Below is a small trained network, with its code and all its weights. Each question gives an input and a class and asks what happens when units are switched off, that is, made to give their printed mean instead of their output.

import numpy as np


def w(rows, s, z=0):
    codes = np.array(rows[::2]) - 128.0
    scale = np.full(codes.shape[1], s)
    scale[-1] = z or s
    return codes * scale


def norm(h):
    return h / np.sqrt((h * h).mean(-1, keepdims=True) + 1e-5)


def f(y):
    return y / 2 * (1 + np.tanh(0.7978845608 * (y + 0.044715 * y**3)))


def log_softmax(a):
    a = a - a.max(-1, keepdims=True)
    return a - np.log(np.exp(a).sum(-1, keepdims=True))


def net(x, mask):
    res = np.array(x, float).reshape(1, 8) / 4 @ E
    u = 0
    for l in range(4):
        y = f(norm(res) @ A[l][:, :-1].T + A[l][:, -1])
        res = res + np.where(mask[u : u + 4], y, B[l][:, -1]) @ B[l][:, :-1]
        u += 4
    return log_softmax(norm(res)[-1] @ U[:, :-1].T + U[:, -1])


A, B = {}, {}
E = w([
[139,130,128,110,139,142,118,132],'x0',
[149,106,151,77,150,127,100,166],'x1',
[207,204,69,100,152,11,34,2],'x2',
[45,144,193,110,159,122,118,92],'x3',
[118,137,131,144,130,125,134,123],'x4',
[106,132,100,98,150,62,169,196],'x5',
[64,203,74,90,129,168,87,161],'x6',
[153,111,125,74,151,151,115,128],'x7',
],0.0064)
A[0] = w([
[66,222,75,110,124,162,71,170,2],'0.n0',
[236,120,197,159,168,157,74,155,120],'0.n1',
[203,70,203,170,179,48,249,95,23],'0.n2',
[147,84,130,65,255,75,129,189,195],'0.n3',
],0.0062,0.0025)
B[0] = w([
[143,254,202,105,2,191,73,160,195],'0.n0',
[79,149,69,104,47,180,101,168,185],'0.n1',
[56,221,202,27,55,135,57,62,237],'0.n2',
[29,192,112,156,112,67,174,50,253],'0.n3',
],0.0085,0.0032)
A[1] = w([
[70,67,196,108,122,72,125,59,152],'1.n0',
[156,187,127,109,178,128,131,118,20],'1.n1',
[184,240,3,136,189,85,79,86,199],'1.n2',
[58,172,136,191,165,119,157,65,247],'1.n3',
],0.006,0.0012)
B[1] = w([
[130,198,81,130,28,173,133,126,195],'1.n0',
[52,119,124,149,160,136,133,111,131],'1.n1',
[128,104,164,98,159,127,174,141,255],'1.n2',
[128,73,50,117,95,144,110,254,198],'1.n3',
],0.012,0.0055)
A[2] = w([
[162,178,156,125,137,73,180,84,74],'2.n0',
[125,151,71,163,7,181,34,148,231],'2.n1',
[142,215,110,181,97,171,172,129,254],'2.n2',
[152,102,181,132,188,255,69,22,50],'2.n3',
],0.0063,0.001)
B[2] = w([
[87,15,163,145,127,236,90,100,142],'2.n0',
[148,152,27,81,179,55,115,56,254],'2.n1',
[124,84,65,45,115,191,47,104,181],'2.n2',
[1,136,14,198,50,80,205,91,160],'2.n3',
],0.0079,0.0066)
A[3] = w([
[45,130,217,143,96,139,36,131,20],'3.n0',
[80,122,97,136,200,2,63,61,91],'3.n1',
[164,143,171,138,167,87,97,87,102],'3.n2',
[120,20,145,223,161,81,163,122,245],'3.n3',
],0.0076,0.0013)
B[3] = w([
[221,59,179,69,230,129,134,144,156],'3.n0',
[90,83,184,160,126,175,199,252,252],'3.n1',
[147,129,156,174,118,212,129,194,116],'3.n2',
[132,118,156,71,114,93,176,85,159],'3.n3',
],0.011,0.0035)
U = w([
[100,50,51,20,145,73,130,114,230],'0',
[132,233,185,70,91,125,32,48,208],'1',
[115,37,201,220,116,247,223,200,6],'2',
[110,193,86,112,122,138,207,93,143],'3',
[169,62,71,47,117,83,113,134,162],'4',
[125,162,59,111,136,80,206,112,28],'5',
[31,111,47,200,176,2,154,74,91],'6',
],0.0061,0.0018)

Each question gives the input, the list of numbers given to net, and the class t.
The units are the neurons (one row each of A and B). Each row of codes is followed by its name. A weight is (code - 128) times the scale printed after its matrix; where a second scale follows, it is the last column's (A, B and U).
mask holds one flag per neuron, layer by layer. A switched-off neuron (its flag False) gives its mean, the last column of its row in B, instead of its output. The means were averaged over made-up inputs and are rounded, as every weight is.
A unit's drop is (log p(t) with every unit on - log p(t) with that unit switched off) / (log p(t) with every unit on - log p(t) with every unit switched off).
The circuit of an input: a set's keep is (log p(t) with only the set's units on - log p(t) with every unit switched off) / (log p(t) with every unit on - log p(t) with every unit switched off). Starting from the 12 units with the biggest drops (on a tie, the unit counted first), units are removed one at a time, each time the one whose removal leaves the highest keep (on an exact tie, the one counted first), for as long as the keep stays at least 0.8.
units of the circuit, in order: the units of the circuit, biggest drop first
top k neurons: the k neurons with the biggest drops, biggest first
top k neurons in layer l: the k neurons of layer l with the biggest drops, biggest first
drop when u is switched off: that unit's drop, to one decimal
input [-4,-2,5,4,2,-7,-2,0], class 6: units of the circuit, in order : 2.n3
input [-8,-3,-5,-4,-6,-4,8,7], class 1: top 3 neurons : 0.n0; 3.n1; 1.n3
input [1,-1,6,-3,3,1,1,-5], class 2: units of the circuit, in order : 1.n0; 3.n1
input [-4,-1,-4,2,-7,-8,0,-5], class 6: top 2 neurons in layer 1 : 1.n2; 1.n0
input [6,6,2,-5,3,0,7,4], class 1: top 2 neurons : 0.n0; 1.n3
input [7,-7,-5,7,5,-5,2,-5], class 0: units of the circuit, in order : 2.n1; 3.n1; 1.n3
input [1,6,-7,-2,-5,8,4,2], class 6: units of the circuit, in order : 0.n3; 0.n2; 1.n2
input [5,-5,8,1,3,4,5,-6], class 2: top 2 neurons : 1.n0; 3.n1
input [4,0,7,-7,-1,6,2,7], class 2: top 2 neurons in layer 3 : 3.n1; 3.n2
input [1,-2,5,-5,3,3,7,-1], class 1: top 2 neurons in layer 1 : 1.n2; 1.n3
input [6,1,3,3,7,7,-7,-6], class 1: top 2 neurons : 0.n2; 1.n0
input [-1,5,0,7,3,-7,-1,-6], class 4: top 2 neurons : 1.n0; 1.n3
input [5,1,-5,-6,4,-8,-6,-6], class 6: top 2 neurons : 2.n3; 1.n3
input [7,6,8,8,8,-2,5,7], class 2: top 2 neurons : 3.n1; 0.n2
input [-2,0,-2,-3,2,4,-7,4], class 1: units of the circuit, in order : 0.n2
input [6,-6,-7,-6,-4,-4,7,1], class 1: top 2 neurons in layer 1 : 1.n2; 1.n3
input [2,0,8,-7,6,-1,-5,-1], class 2: top 2 neurons in layer 3 : 3.n2; 3.n1
input [-3,-5,8,-5,5,-4,-3,0], class 2: top 2 neurons in layer 3 : 3.n2; 3.n1
input [4,6,1,2,-7,-3,-8,0], class 1: drop when 0.n2 is switched off : 0.4
input [-5,-1,7,1,2,-2,1,-4], class 2: drop when 3.n1 is switched off : 0.1
input [6,2,8,6,4,5,0,8], class 2: drop when 3.n0 is switched off : 0.0
input [6,4,-4,0,4,3,-8,8], class 1: top neuron in layer 3 : 3.n1
